A = ((-0.023, -0.159, -0.017, -0.016, 0.144), (-0.028, -0.018, 0.079, -0.003, 0.070), (-0.030, -0.042, 0.070, -0.018, 0.127), (-0.031, -0.040, -0.007, 0.007, 0.056), (-0.026, -0.053, 0.045, -0.019, 0.118), (-0.035, -0.161, 0.050, -0.041, 0.190), (-0.070, 0.000, 0.029, -0.023, 0.077), (-0.028, -0.013, 0.005, 0.005, 0.084), (-0.064, -0.168, -0.018, -0.039, 0.096), (-0.042, -0.029, 0.010, -0.011, 0.037), (-0.023, -0.044, -0.015, -0.021, 0.090))
The centre entry is 0.050
The fourth entry in reading order -> -0.016
The entry just left of 0.045?
A: -0.053
The entry just right of 0.007?
A: 0.056
The entry just left of 0.096?
A: -0.039
The entry just right of 0.010?
A: -0.011
The median of all entries?
A: -0.017
The entry just left of the smallest entry?
A: -0.064
The second smallest entry: -0.161
The 3rd largest entry?
A: 0.127
The second entry in reading order -> -0.159
The entry just left of the largest entry: -0.041
The largest entry -> 0.190
The entry just right of -0.168: -0.018
The 1st entry in reading order is -0.023

a = [-388, 851, -937, -711]
The first entry from the left?
Answer: -388
The second entry from the right?
Answer: -937
The entry just left of -937: 851

x =
[[-27   1  -5  -3   0  16 -12   8  11]
 [ 11 -14  10 -17   7   5  -4  -9  16]
 [ 17  -5   3   1  12 -11  13   2  -8]
 [ 29  19 -36  27  30  -7  30  -6 -17]
 [-24  -4   9 -15  15  12   0   3   3]
 [  5  20 -38  24 -39   2  24  -2  12]
 [  4   5 -13  17   0  -8   5  15  -8]
 [  9   0 -18   8  -6  -3 -11  16   8]
 [ 18  12 -64 -10   3 -18  25  35 -20]
 [-26  -1  12  -7  12  13   6  -5  -3]
 [ -5  -5 -11  -8  -1   8 -19  14  19]
 [  5  13 -38  13 -23  -6  33  30  -3]
 [ 19 -12   0 -13  10  -4  -4   5  10]
 [ 28   6 -41 -15 -31   9   4   7  17]
 [ 17   5 -42  -8 -30   1  17  29   7]]
Rows and columns are numbered from 1.
Report the entry at row 1, column 3.
-5
Report the bottom-left entry.
17
The top-right entry -> 11
Report the top-left entry.
-27
The entry at row 3, column 1: 17
The entry in row 2 and column 1: 11
Report the entry in the bottom-right corner.
7
The entry at row 2, column 3 -> 10
The maximum -> 35
Report the entry directly above the smallest entry.
-18
Report the entry at row 3, column 3.
3
The top entry of the column that holds the largest entry: 8
Report the bottom entry of the column that holds the largest entry.
29
The entry just left of the centre entry is 8
Report the entry just right of -30.
1
The entry just left of the smallest entry -> 12
Report the entry in row 1 and column 2.
1
Report the entry directly below the largest entry.
-5
Report the bottom entry of the column that holds the smallest entry.
-42
The entry directly below -10 -> -7
Report the entry in row 3 and column 2.
-5
The entry directly above -41: 0
The centre entry -> -6
Report the entry directly below the centre entry.
3

[[32  4 47 63]
 [40  6 40 74]
 [24  9 62 39]
 [49 11 34 82]]
Indices start at 1.
The entry in row 1 and column 1 -> 32
What is the entry just left of 74?
Answer: 40
What is the entry directly below the smallest entry?
Answer: 6
The entry in row 1 and column 2 -> 4
What is the entry in the top-right corner?
Answer: 63
